m = [105 129 149 104 106 114 108]
m[0] -> 105
m[6] -> 108
m[5] -> 114

data =
[[132 117 125 137 133 121 129 126 129]
 [128 119 124 125 121 133 138 135 124]
 [130 128 122 121 132 130 131 132 120]
 [128 119 134 124 125 134 132 130 125]
 [127 115 115 129 127 133 135 135 122]
 [121 122 123 121 126 129 140 131 125]
 [127 115 122 127 127 126 124 138 126]
 [146 134 118 133 146 130 129 116 118]
 [155 135 128 138 145 129 124 119 117]
 [132 116 117 123 128 127 129 131 131]
 [141 120 129 132 134 123 129 132 120]]
Indices start at 0.
row 0 col 0: 132
row 0 col 7: 126
row 4 col 3: 129
row 6 col 6: 124
row 4 col 5: 133
row 10 col 3: 132
row 1 col 8: 124
row 1 col 4: 121
row 1 col 7: 135
row 9 col 2: 117
row 4 col 7: 135
row 3 col 0: 128
row 5 col 5: 129
row 8 col 5: 129
row 7 col 8: 118
row 10 col 5: 123
row 6 col 0: 127
row 1 col 1: 119
row 2 col 6: 131
row 9 col 5: 127
row 5 col 4: 126
row 8 col 3: 138
row 5 col 1: 122
row 6 col 8: 126
row 9 col 1: 116
row 5 col 7: 131
row 6 col 7: 138
row 0 col 3: 137
row 0 col 2: 125
row 8 col 0: 155
row 3 col 1: 119
row 1 col 2: 124
row 6 col 2: 122
row 8 col 6: 124
row 4 col 0: 127
row 2 col 0: 130
row 3 col 6: 132

B =
array([[108, 132, 125, 118, 120, 121, 110, 142, 134, 128, 143],
       [120, 120, 116, 135, 139, 118, 122, 137, 125, 120, 136],
       [135, 122, 128, 117, 131, 126, 134, 127, 127, 142, 136],
       [134, 123, 115, 134, 136, 115, 119, 125, 123, 128, 116],
       [138, 137, 130, 121, 128, 128, 136, 126, 130, 134, 122],
       [114, 128, 134, 127, 119, 112, 123, 117, 116, 137, 137],
       [118, 115, 141, 125, 130, 118, 123, 121, 114, 140, 138],
       [129, 124, 128, 134, 120, 122, 140, 115, 122, 141, 130],
       [134, 130, 122, 143, 138, 131, 135, 141, 128, 122, 122],
       [134, 130, 141, 149, 125, 137, 126, 121, 127, 117, 126],
       [119, 112, 130, 124, 131, 113, 135, 125, 116, 135, 117],
       [125, 133, 127, 128, 117, 121, 135, 122, 127, 135, 109],
       [107, 114, 136, 122, 124, 112, 106, 127, 108, 133, 136],
       [146, 126, 117, 122, 130, 108, 127, 130, 118, 119, 116]])
Rows and columns are counted from 0.
(0, 0) = 108
(1, 3) = 135
(5, 0) = 114
(2, 0) = 135
(3, 6) = 119
(12, 8) = 108
(12, 1) = 114
(7, 6) = 140
(9, 5) = 137
(12, 5) = 112
(4, 2) = 130
(6, 0) = 118
(5, 10) = 137
(11, 7) = 122
(13, 4) = 130
(11, 1) = 133
(6, 10) = 138
(10, 7) = 125
(10, 5) = 113
(7, 4) = 120
(12, 0) = 107
(2, 6) = 134
(1, 1) = 120
(9, 6) = 126
(8, 7) = 141
(11, 10) = 109
(13, 3) = 122
(3, 3) = 134
(13, 8) = 118
(13, 9) = 119
(3, 0) = 134
(1, 0) = 120
(12, 2) = 136
(9, 9) = 117
(9, 1) = 130
(12, 9) = 133

X =
[[126 129 121 121 152 129 139 131 139 127]
 [125 129 132 135 126 127 125 119 124 129]
 [128 128 132 139 146 124 122 123 121 120]
 [123 123 133 124 138 126 132 133 127 123]
 [131 126 135 124 122 129 139 136 113 132]
 [126 115 128 134 151 129 125 127 153 118]
 [129 135 121 128 130 127 125 127 119 136]
 [134 126 139 130 121 124 130 130 124 130]
 [121 131 122 135 133 129 124 137 120 124]
 [127 123 124 125 138 128 128 121 131 133]]
X[0,-10] -> 126
X[8,-6] -> 133
X[:, -3] -> [131, 119, 123, 133, 136, 127, 127, 130, 137, 121]
X[-8,6] -> 122
X[-10] -> [126, 129, 121, 121, 152, 129, 139, 131, 139, 127]
X[-6,-7] -> 124
X[:, -7] -> [121, 135, 139, 124, 124, 134, 128, 130, 135, 125]
X[7,5] -> 124
X[9] -> [127, 123, 124, 125, 138, 128, 128, 121, 131, 133]
X[3,-7] -> 124
X[8,-4] -> 124
X[4,1] -> 126
X[:, 8] -> [139, 124, 121, 127, 113, 153, 119, 124, 120, 131]
X[1,2] -> 132
X[:, 6] -> [139, 125, 122, 132, 139, 125, 125, 130, 124, 128]
X[:, -10] -> [126, 125, 128, 123, 131, 126, 129, 134, 121, 127]
X[6,-7] -> 128
X[8,-3] -> 137
X[-6,2] -> 135
X[5,-2] -> 153
X[9,-2] -> 131
X[-8,1] -> 128
X[5,6] -> 125
X[-2,-1] -> 124
X[-6] -> [131, 126, 135, 124, 122, 129, 139, 136, 113, 132]
X[3,-4] -> 132
X[7,0] -> 134
X[:, -8] -> [121, 132, 132, 133, 135, 128, 121, 139, 122, 124]
X[-10,-4] -> 139
X[6,5] -> 127
X[-3,1] -> 126
X[-8,3] -> 139
